Below are the code and all the weights of a small trained network. Each question names an input and a class and asks about switching units off, where a switched-off unit gives its printed mean instead of its output.

import numpy as np


def w(rows, s, z=0):
    codes = np.array(rows[::2]) - 128.0
    scale = np.full(codes.shape[1], s)
    scale[-1] = z or s
    return codes * scale


def f(y):
    return np.maximum(y, 0)


def log_softmax(a):
    a = a - a.max(-1, keepdims=True)
    return a - np.log(np.exp(a).sum(-1, keepdims=True))


def net(x, mask):
    res = np.array(x, float).reshape(1, 6) / 4 @ E
    y = f(res @ A[0][:, :-1].T + A[0][:, -1])
    res = res + np.where(mask, y, B[0][:, -1]) @ B[0][:, :-1]
    return log_softmax(res[-1] @ U[:, :-1].T + U[:, -1])


A, B = {}, {}
E = w([
[153,205,122,66,111,97,40,141,143],'x0',
[106,181,240,108,98,144,153,60,138],'x1',
[128,127,131,130,128,127,125,132,123],'x2',
[118,127,121,132,128,123,119,111,125],'x3',
[249,118,123,191,115,177,100,107,121],'x4',
[155,123,131,108,136,139,153,138,129],'x5',
],0.02)
A[0] = w([
[138,146,159,151,104,124,159,95,155,38],'n0',
[181,177,121,164,121,180,105,95,103,141],'n1',
[174,66,51,247,141,142,161,137,142,147],'n2',
[50,117,104,93,182,116,166,156,136,55],'n3',
[110,113,116,137,118,131,107,106,114,101],'n4',
[130,176,192,159,127,158,158,75,124,21],'n5',
[127,130,56,113,175,94,112,184,118,51],'n6',
[171,183,97,103,121,105,83,140,145,5],'n7',
[95,191,163,46,106,112,124,113,153,95],'n8',
[86,79,147,174,131,146,197,115,105,168],'n9',
[154,134,164,125,138,123,100,125,135,46],'n10',
[212,155,142,184,121,172,87,92,128,13],'n11',
[131,99,146,143,140,155,125,134,115,116],'n12',
[148,92,141,164,155,154,102,137,101,114],'n13',
[81,96,153,174,153,143,201,110,112,53],'n14',
[125,119,25,122,164,107,112,189,128,144],'n15',
],0.013,0.014)
B[0] = w([
[184,71,70,157,189,129,93,167,112,150],'n0',
[140,84,95,108,133,59,126,198,168,201],'n1',
[185,135,184,248,212,222,80,70,27,251],'n2',
[212,54,45,172,143,137,59,199,116,189],'n3',
[120,103,128,106,132,163,142,122,137,132],'n4',
[148,55,44,147,119,86,103,228,132,179],'n5',
[72,216,151,45,19,100,154,92,181,183],'n6',
[184,20,54,168,198,122,89,198,144,165],'n7',
[131,218,204,121,138,163,158,49,73,217],'n8',
[128,116,16,125,99,40,105,203,215,214],'n9',
[142,188,128,136,100,117,151,74,149,142],'n10',
[1,166,119,49,46,50,181,130,228,195],'n11',
[128,130,121,133,136,155,131,154,108,148],'n12',
[149,132,160,152,202,153,120,93,114,165],'n13',
[36,235,108,79,75,78,197,70,203,185],'n14',
[102,106,81,110,106,75,135,144,241,225],'n15',
],0.01,0.026)
U = w([
[145,20,85,142,141,106,119,187,146,129],'0',
[98,182,124,73,90,94,178,123,182,233],'1',
[144,146,191,159,164,196,136,73,5,5],'2',
],0.017,0.0027)

Each question gives the input, the list of numbers given to net, and the class t.
The units are the neurons (one row each of A and B). Each row of codes is followed by its name. A weight is (code - 128) times the scale printed after its matrix; where a second scale follows, it is the last column's (A, B and U).
mask holds one flag per neuron, in row order. A switched-off neuron (its flag False) gives its mean, the last column of its row in B, instead of its output. The means were averaged over made-up inputs and are rounded, as every weight is.
A unit's drop is (log p(t) with every unit on - log p(t) with that unit switched off) / (log p(t) with every unit on - log p(t) with every unit switched off).
The circuit of an input: a set's keep is (log p(t) with only the set's units on - log p(t) with every unit switched off) / (log p(t) with every unit on - log p(t) with every unit switched off). Starting from the 12 units with the biggest drops (on a tie, the unit counted first), units are removed one at a time, each time the one whose removal leaves the highest keep (on an exact tie, the one counted first), for as long as the keep stays at least 0.8.
units of the circuit, in order: the units of the circuit, biggest drop first
unit that matters most: the unit with the biggest drop
top k neurons: the k neurons with the biggest drops, biggest first
drop of u: that unit's drop, to one decimal
input [-3,8,-7,-3,5,-4], class 0: unit that matters most => n5
input [0,5,8,-8,4,3], class 0: top 3 neurons => (n5, n14, n6)
input [-8,1,7,-2,0,-2], class 1: top 3 neurons => (n14, n9, n7)
input [-6,7,1,-8,1,-5], class 0: top 2 neurons => (n5, n0)
input [-7,0,-4,5,4,-7], class 2: top 2 neurons => (n2, n15)
input [0,-1,8,7,-5,6], class 0: top 2 neurons => (n3, n14)
input [0,7,-4,5,1,-7], class 0: top 3 neurons => (n5, n2, n6)
input [0,-3,-1,-4,8,-3], class 2: top 2 neurons => (n2, n9)
input [-1,7,-1,7,3,2], class 0: top 3 neurons => (n5, n0, n6)
input [-4,1,3,0,-1,0], class 1: top 2 neurons => (n14, n7)
input [2,-2,-7,-8,0,-4], class 1: top 4 neurons => (n3, n2, n5, n7)
input [-7,-7,-4,5,8,8], class 2: drop of n2 => 2.3
input [1,5,-6,4,-4,7], class 2: drop of n11 => 0.3
input [-5,-7,-7,-7,3,3], class 2: units of the circuit, in order => (n2)
input [2,5,3,4,-2,-3], class 2: drop of n9 => 0.1
input [5,-7,5,-5,-2,-2], class 1: drop of n6 => 3.1
